Here is a tiny trained network, its code and every weight. The questions are about switching its units off for an input and a class, where a switched-off unit gives its printed mean instead of its output.

import numpy as np


def w(rows, s, z=0):
    codes = np.array(rows[::2]) - 128.0
    scale = np.full(codes.shape[1], s)
    scale[-1] = z or s
    return codes * scale


def f(y):
    return y / 2 * (1 + np.tanh(0.7978845608 * (y + 0.044715 * y**3)))


def log_softmax(a):
    a = a - a.max(-1, keepdims=True)
    return a - np.log(np.exp(a).sum(-1, keepdims=True))


def net(x, mask):
    res = np.array(x, float).reshape(1, 4) / 4 @ E
    y = f(res @ A[0][:, :-1].T + A[0][:, -1])
    res = res + np.where(mask, y, B[0][:, -1]) @ B[0][:, :-1]
    return log_softmax(res[-1] @ U[:, :-1].T + U[:, -1])


A, B = {}, {}
E = w([
[109,83,2],'x0',
[23,122,181],'x1',
[245,247,187],'x2',
[233,83,97],'x3',
],0.0089)
A[0] = w([
[86,243,135,102],'N1',
[79,80,70,242],'N2',
[173,11,46,183],'N3',
[216,143,148,139],'N4',
[194,164,92,254],'N5',
[77,93,205,165],'N6',
],0.012,0.005)
B[0] = w([
[98,65,180,186],'N1',
[44,68,58,240],'N2',
[218,131,58,246],'N3',
[168,241,194,214],'N4',
[252,178,135,222],'N5',
[48,158,204,214],'N6',
],0.011)
U = w([
[113,55,8,3],'0',
[171,130,132,101],'1',
[45,65,142,209],'2',
],0.016,0.0048)

Each question gives the input, the list of numbers given to net, and the class t.
The units are the neurons (one row each of A and B). Each row of codes is followed by its name. A weight is (code - 128) times the scale printed after its matrix; where a second scale follows, it is the last column's (A, B and U).
mask holds one flag per neuron, in row order. A switched-off neuron (its flag False) gives its mean, the last column of its row in B, instead of its output. The means were averaged over made-up inputs and are rounded, as every weight is.
A unit's drop is (log p(t) with every unit on - log p(t) with that unit switched off) / (log p(t) with every unit on - log p(t) with every unit switched off).
top k neurons: the k neurons with the biggest drops, biggest first
drop when u is switched off: that unit's drop, to one decimal
input [-1,3,-4,3], class 0: top 4 neurons -> N4, N1, N3, N2
input [-4,6,0,6], class 2: top 3 neurons -> N5, N3, N4
input [-1,0,-1,2], class 0: top neuron -> N4
input [-2,8,0,6], class 2: top 2 neurons -> N5, N3
input [-8,-6,-8,2], class 0: top 2 neurons -> N4, N3
input [7,2,4,-7], class 2: top 2 neurons -> N3, N1
input [5,-8,0,7], class 1: top 2 neurons -> N5, N4
input [6,7,5,-2], class 2: drop when N3 is switched off -> 0.3
input [-5,-5,-2,-4], class 2: drop when N5 is switched off -> 0.7
input [-1,-7,-3,-2], class 0: drop when N4 is switched off -> 0.5
